Below is a small trained network, with its code and all its weights. Each question gives an input and a target symbol and asks what happens when units are switched off, that is, made to give their printed mean instead of their output.

import numpy as np


def w(rows, s, z=0):
    codes = np.array(rows[::2]) - 128.0
    scale = np.full(codes.shape[1], s)
    scale[-1] = z or s
    return codes * scale


def f(y):
    return y / 2 * (1 + np.tanh(0.7978845608 * (y + 0.044715 * y**3)))


def softmax(a):
    e = np.exp(a - a.max(-1, keepdims=True))
    return e / e.sum(-1, keepdims=True)


def log_softmax(a):
    a = a - a.max(-1, keepdims=True)
    return a - np.log(np.exp(a).sum(-1, keepdims=True))


def net(x, mask):
    ids = ['ΞΠΩατψ'.index(c) for c in x.split()]
    T = len(ids)
    res = E[ids] + P[:T]
    u = 0
    for l in range(2):
        r = res
        for j in range(3):
            rows = slice(3 * j, 3 * j + 3)
            q, k, v = (r @ M[l][rows].T for M in (Q, K, V))
            z = softmax(np.where(np.tri(T) > 0, q @ k.T / 3**0.5, -1e9)) @ v
            o = O[l][rows]
            res = res + np.where(mask[u + j], z, o[:, -1]) @ o[:, :-1]
        u += 3
        y = f(res @ A[l][:, :-1].T + A[l][:, -1])
        res = res + np.where(mask[u : u + 16], y, B[l][:, -1]) @ B[l][:, :-1]
        u += 16
    return log_softmax(res[-1] @ U[:, :-1].T + U[:, -1])


Q, K, V, O, A, B = {}, {}, {}, {}, {}, {}
E = w([
[137,2,152],'Ξ',
[102,132,129],'Π',
[105,132,146],'Ω',
[134,126,83],'α',
[152,125,108],'τ',
[167,122,167],'ψ',
],0.027)
P = w([
[134,111,114],'0',
[113,85,127],'1',
[122,73,136],'2',
[155,91,147],'3',
[185,110,158],'4',
[222,130,153],'5',
[254,146,148],'6',
],0.0094)
Q[0] = w([
[68,247,125],'L0H1',
[110,74,135],'L0H1',
[171,63,119],'L0H1',
[122,94,145],'L0H2',
[79,111,130],'L0H2',
[50,144,188],'L0H2',
[113,149,139],'L0H3',
[168,100,187],'L0H3',
[151,133,146],'L0H3',
],0.015)
K[0] = w([
[22,247,82],'L0H1',
[103,77,127],'L0H1',
[235,45,208],'L0H1',
[158,176,143],'L0H2',
[214,94,59],'L0H2',
[203,23,137],'L0H2',
[254,152,97],'L0H3',
[174,38,250],'L0H3',
[186,160,172],'L0H3',
],0.0077)
V[0] = w([
[157,50,90],'L0H1',
[131,125,80],'L0H1',
[48,62,73],'L0H1',
[2,149,137],'L0H2',
[150,156,31],'L0H2',
[234,126,135],'L0H2',
[59,181,122],'L0H3',
[122,143,130],'L0H3',
[117,191,66],'L0H3',
],0.0091)
O[0] = w([
[202,114,108,255],'L0H1',
[145,141,135,125],'L0H1',
[255,204,100,155],'L0H1',
[122,211,192,94],'L0H2',
[155,141,112,127],'L0H2',
[126,119,79,146],'L0H2',
[39,183,142,26],'L0H3',
[103,122,121,107],'L0H3',
[49,142,86,36],'L0H3',
],0.0088,0.0056)
A[0] = w([
[16,90,55,42],'L0N1',
[65,187,162,163],'L0N2',
[77,200,145,83],'L0N3',
[136,98,153,31],'L0N4',
[81,229,200,93],'L0N5',
[144,195,21,147],'L0N6',
[2,106,126,201],'L0N7',
[50,128,112,255],'L0N8',
[120,220,96,156],'L0N9',
[130,136,22,63],'L0N10',
[113,129,218,84],'L0N11',
[177,55,113,41],'L0N12',
[176,113,245,199],'L0N13',
[117,252,213,219],'L0N14',
[134,151,135,196],'L0N15',
[140,121,160,234],'L0N16',
],0.0086,0.0046)
B[0] = w([
[121,68,210,119],'L0N1',
[169,151,170,131],'L0N2',
[141,167,196,125],'L0N3',
[118,151,159,133],'L0N4',
[81,146,227,136],'L0N5',
[117,158,161,162],'L0N6',
[185,85,113,128],'L0N7',
[253,117,74,133],'L0N8',
[90,183,118,127],'L0N9',
[102,119,180,146],'L0N10',
[124,29,227,127],'L0N11',
[150,166,176,254],'L0N12',
[188,106,111,254],'L0N13',
[74,159,140,150],'L0N14',
[142,134,95,145],'L0N15',
[163,67,50,193],'L0N16',
],0.0071,0.0088)
Q[1] = w([
[180,209,223],'L1H1',
[209,189,82],'L1H1',
[170,88,12],'L1H1',
[125,162,140],'L1H2',
[75,82,247],'L1H2',
[114,225,88],'L1H2',
[98,81,60],'L1H3',
[104,2,238],'L1H3',
[91,26,88],'L1H3',
],0.0076)
K[1] = w([
[114,148,113],'L1H1',
[165,118,52],'L1H1',
[186,81,117],'L1H1',
[84,95,183],'L1H2',
[172,116,155],'L1H2',
[108,54,180],'L1H2',
[200,49,248],'L1H3',
[54,84,229],'L1H3',
[140,22,172],'L1H3',
],0.011)
V[1] = w([
[15,157,105],'L1H1',
[133,89,176],'L1H1',
[94,149,254],'L1H1',
[85,138,97],'L1H2',
[164,139,116],'L1H2',
[127,117,103],'L1H2',
[149,152,133],'L1H3',
[162,106,181],'L1H3',
[100,95,203],'L1H3',
],0.0085)
O[1] = w([
[243,144,95,5],'L1H1',
[94,36,193,150],'L1H1',
[166,77,138,89],'L1H1',
[40,57,136,115],'L1H2',
[96,225,82,141],'L1H2',
[182,120,167,131],'L1H2',
[94,90,91,134],'L1H3',
[71,3,154,149],'L1H3',
[175,105,90,121],'L1H3',
],0.0048,0.029)
A[1] = w([
[245,94,106,221],'L1N1',
[178,129,122,193],'L1N2',
[144,66,181,182],'L1N3',
[148,95,129,73],'L1N4',
[171,182,111,122],'L1N5',
[114,174,150,152],'L1N6',
[123,71,116,90],'L1N7',
[90,63,116,88],'L1N8',
[47,170,124,139],'L1N9',
[101,197,167,113],'L1N10',
[81,90,100,96],'L1N11',
[74,153,134,167],'L1N12',
[152,140,124,162],'L1N13',
[143,140,190,171],'L1N14',
[145,142,77,253],'L1N15',
[127,86,127,33],'L1N16',
],0.012,0.0046)
B[1] = w([
[68,184,100,236],'L1N1',
[109,170,124,163],'L1N2',
[115,125,77,247],'L1N3',
[159,94,127,156],'L1N4',
[253,160,154,135],'L1N5',
[210,106,217,130],'L1N6',
[175,181,134,174],'L1N7',
[185,137,113,180],'L1N8',
[169,214,100,140],'L1N9',
[227,114,150,132],'L1N10',
[214,178,93,148],'L1N11',
[158,195,147,139],'L1N12',
[91,121,88,135],'L1N13',
[77,94,100,167],'L1N14',
[49,200,147,153],'L1N15',
[170,180,162,152],'L1N16',
],0.0078,0.014)
U = w([
[167,142,133,51],'Ξ',
[193,142,202,111],'Π',
[105,74,204,222],'Ω',
[194,184,94,4],'α',
[43,143,2,209],'τ',
[226,83,48,107],'ψ',
],0.0088,0.0043)

Each question gives the input, a string of symbols that net reads in full, and the target symbol t.
The units are the heads (3 rows each of Q, K, V and O) and the neurons (one row each of A and B). Each row of codes is followed by its name. A weight is (code - 128) times the scale printed after its matrix; where a second scale follows, it is the last column's (O, A, B and U).
mask holds one flag per unit, layer by layer, with each layer's heads first. A switched-off unit (its flag False) gives its mean, the last column of its rows in O or B, instead of its output. The means were averaged over made-up inputs and are rounded, as every weight is.
A unit's drop is (log p(t) with every unit on - log p(t) with that unit switched off) / (log p(t) with every unit on - log p(t) with every unit switched off).
The circuit of an input: a set's keep is (log p(t) with only the set's units on - log p(t) with every unit switched off) / (log p(t) with every unit on - log p(t) with every unit switched off). Starting from the 12 units with the biggest drops (on a tie, the unit counted first), units are removed one at a time, each time the one whose removal leaves the highest keep (on an exact tie, the one counted first), for as long as the keep stays at least 0.8.
circuit, biggest first: the units of the circuit, biggest drop first
top k neurons: the k neurons with the biggest drops, biggest first
k most important neurons of layer l: the k neurons of layer l with the biggest drops, biggest first
heads that matter: for each layer, one digit per head in row order, 1 if its drop is at least 0.15 and else 0, layers parted by /
drop of u: that unit's drop, to one decimal
input τ Ω τ τ Π τ Ω, target τ: top neuron	[L0N12]
input τ τ Π Π Ξ τ τ, target Ω: heads that matter	001 / 100
input τ Ξ ψ Ω τ τ Ξ, target τ: top 3 neurons	[L1N1 L0N12 L1N3]
input ψ τ Ω, target ψ: heads that matter	100 / 000
input τ Π Ξ τ, target Ω: circuit, biggest first	[L1H1 L0H3 L0N13]
input τ Ω τ Π ψ Ω, target ψ: heads that matter	111 / 001
input τ Ω Π Π Π Ω τ, target τ: heads that matter	100 / 100
input τ Ξ τ Ξ, target τ: top 4 neurons	[L0N12 L1N1 L1N3 L1N14]
input Π Π Π, target Π: heads that matter	111 / 000
input Ω ψ Ω τ Ξ ψ, target τ: top 2 neurons	[L1N1 L1N3]
input τ Π ψ Π Π τ, target τ: heads that matter	010 / 100
input Π Ω α, target α: heads that matter	111 / 001
input ψ Ω τ τ Ξ, target ψ: 2 most important neurons of layer 0	[L0N16 L0N13]
input τ τ τ Ξ, target ψ: top neuron	[L1N3]
input Ω Ω Π, target Ω: heads that matter	111 / 100
input Π Ξ Π τ Π, target α: 2 most important neurons of layer 1	[L1N9 L1N11]
input Π Ξ Ω ψ Π, target α: 2 most important neurons of layer 1	[L1N11 L1N9]
input Π Ω Π Π, target Ω: 2 most important neurons of layer 0	[L0N5 L0N11]
input Ω τ α τ Ξ α, target Π: 2 most important neurons of layer 0	[L0N13 L0N6]
input Π ψ τ Π, target ψ: 2 most important neurons of layer 0	[L0N12 L0N13]
input τ Ω Ω τ Ξ τ α, target Π: 3 most important neurons of layer 0	[L0N13 L0N6 L0N16]
input τ α τ Π ψ, target ψ: top neuron	[L1N3]
input Ω τ ψ α, target ψ: drop of L0H1	0.8
input τ ψ τ, target ψ: drop of L0H3	0.4
